Look-ups in named tables: a row name and a column name give one cell, copied from the table.

Kogipeg.csv
,Sulegan,Vaf,Nufek,Tulat,Pefubi
Vodag,11580,57906,16524,70189,69309
Zov,57431,71446,14194,11030,57759
Nuson,30167,28928,47926,8912,75321

Nufek of Vodag: 16524
Pefubi of Nuson: 75321
Vaf of Nuson: 28928
Nufek of Zov: 14194
Sulegan of Nuson: 30167
Nufek of Nuson: 47926
Pefubi of Zov: 57759
Sulegan of Zov: 57431
Tulat of Vodag: 70189

Saboto:
	Loz	Feluz	Lede	Tusugiz	Letezib	Lol	Midak	Muvipag	Fiz
Fes	102	90	98	96	98	97	96	94	95
Nid	49	90	143	136	156	106	162	7	70
Mudobab	88	112	106	126	50	100	129	105	108
Kosev	88	133	75	56	108	74	52	94	70
Somu	75	83	158	116	127	106	162	51	64
Peg	102	68	90	116	98	91	96	105	102
Sabib	220	126	75	116	165	106	107	116	133
Repu	128	54	106	25	108	103	52	149	89

What is the Muvipag of Fes in Saboto? 94
What is the Lede of Mudobab in Saboto? 106
What is the Midak of Repu in Saboto? 52
What is the Loz of Somu in Saboto? 75
What is the Muvipag of Mudobab in Saboto? 105
What is the Fiz of Repu in Saboto? 89
What is the Loz of Peg in Saboto? 102
What is the Midak of Nid in Saboto? 162
What is the Fiz of Peg in Saboto? 102
What is the Letezib of Nid in Saboto? 156
What is the Midak of Somu in Saboto? 162
What is the Letezib of Mudobab in Saboto? 50
What is the Fiz of Nid in Saboto? 70
What is the Feluz of Nid in Saboto? 90
What is the Muvipag of Repu in Saboto? 149
What is the Lol of Kosev in Saboto? 74
What is the Tusugiz of Sabib in Saboto? 116
What is the Letezib of Peg in Saboto? 98
What is the Lol of Fes in Saboto? 97
What is the Lol of Sabib in Saboto? 106

Temono =
,Vimim,Buzafi,Mumamep,Vibita,Nen,Vozi,Vuv,Barote,Sig,Fof
Dud,159,229,85,185,65,124,120,115,111,107
Dizopub,140,215,139,180,43,86,195,103,68,146
Pabof,181,189,116,172,115,160,121,105,188,105
Madifol,164,231,172,201,119,151,125,100,223,152
Tud,133,223,68,197,33,97,135,104,34,126
Saz,139,200,104,213,74,101,167,46,93,118
Bif,152,229,144,193,51,106,155,117,120,151
Mibi,136,233,113,211,38,125,130,108,83,147
Bis,129,220,80,208,49,90,147,70,46,117

Mumamep of Dud is 85
Vimim of Bis is 129
Vuv of Mibi is 130
Sig of Madifol is 223
Nen of Pabof is 115
Vozi of Saz is 101
Barote of Bis is 70
Vimim of Tud is 133
Nen of Bif is 51
Fof of Dizopub is 146
Mumamep of Dizopub is 139
Nen of Madifol is 119
Vuv of Pabof is 121
Mumamep of Bis is 80
Mumamep of Madifol is 172
Sig of Dud is 111

Table Luz
         Vog  Gof
Zef      161  122
Galotot   57  106
Neki     201   90
Mik       71  166
Lonab     73   94
Zigeso    21   18
Duz      173  185
Mavarav   41  106
Lemunag  161  165
Somod      0  236
Menafer  141  222

Zigeso, Vog => 21
Zef, Vog => 161
Duz, Gof => 185
Lonab, Vog => 73
Lonab, Gof => 94
Mavarav, Gof => 106
Mavarav, Vog => 41
Lemunag, Gof => 165
Menafer, Vog => 141
Menafer, Gof => 222
Neki, Vog => 201
Which row has the largest Vog? Neki

Table Luk
	Tol	Mobalo	Livir
Viraka	0.6	0.6	0.5
Lur	0.6	0.6	0.2
Fof	0.5	0.4	0.7
Pif	0.6	0.5	0.5
Luv	0.7	0.7	0.6
Pesag	0.7	0.7	0.5
Gat	0.7	0.7	0.4
Lis	0.6	0.6	0.2
Vib	0.7	0.6	0.4
Nim	0.5	0.5	0.8
Fuvibo	0.7	0.6	0.4
Gisimip	0.4	0.4	0.6
Fugizu	0.5	0.5	0.8
Gomibo	0.6	0.6	0.5

Luv, Mobalo: 0.7
Vib, Tol: 0.7
Luv, Livir: 0.6
Vib, Mobalo: 0.6
Pif, Tol: 0.6
Fugizu, Mobalo: 0.5
Lur, Mobalo: 0.6
Lur, Tol: 0.6
Lis, Tol: 0.6
Pesag, Livir: 0.5
Nim, Tol: 0.5
Fuvibo, Livir: 0.4
Gat, Tol: 0.7
Viraka, Tol: 0.6

Daket =
,Zupa,Gigekeg,Fupu,Tuse,Dovefir,Vimiz,Nerol,Rapug,Lamire,Duruvir
Moze,5948,7248,4690,2135,3897,4816,3095,2082,6240,2236
Ded,8834,3828,1681,5546,6464,4207,4358,3711,2937,4399
Sal,7388,2640,5729,7419,8441,1184,7087,2272,3090,7267
Vev,5353,2505,6413,6552,6110,2540,8935,6219,4530,8658
Bug,8460,2515,3697,7166,8373,2143,6007,2582,2558,6376
Voni,8848,3419,2043,6018,7128,3443,4706,3112,2869,4866
Mifu,8551,2713,3608,7053,8378,2117,5788,2328,2584,6138
Bof,7007,6881,3227,2647,3425,6517,2510,3686,4928,2206
Mume,5550,2541,6314,6712,6287,2445,8849,5952,4404,8702
Zokiv,6089,2167,5826,7129,6870,2109,8888,5704,3829,8725

Voni, Gigekeg: 3419
Sal, Fupu: 5729
Bug, Fupu: 3697
Zokiv, Zupa: 6089
Voni, Duruvir: 4866
Sal, Duruvir: 7267
Voni, Tuse: 6018
Bug, Zupa: 8460
Mume, Gigekeg: 2541
Zokiv, Fupu: 5826
Bug, Lamire: 2558
Moze, Lamire: 6240
Vev, Dovefir: 6110
Mume, Lamire: 4404
Ded, Duruvir: 4399
Vev, Rapug: 6219

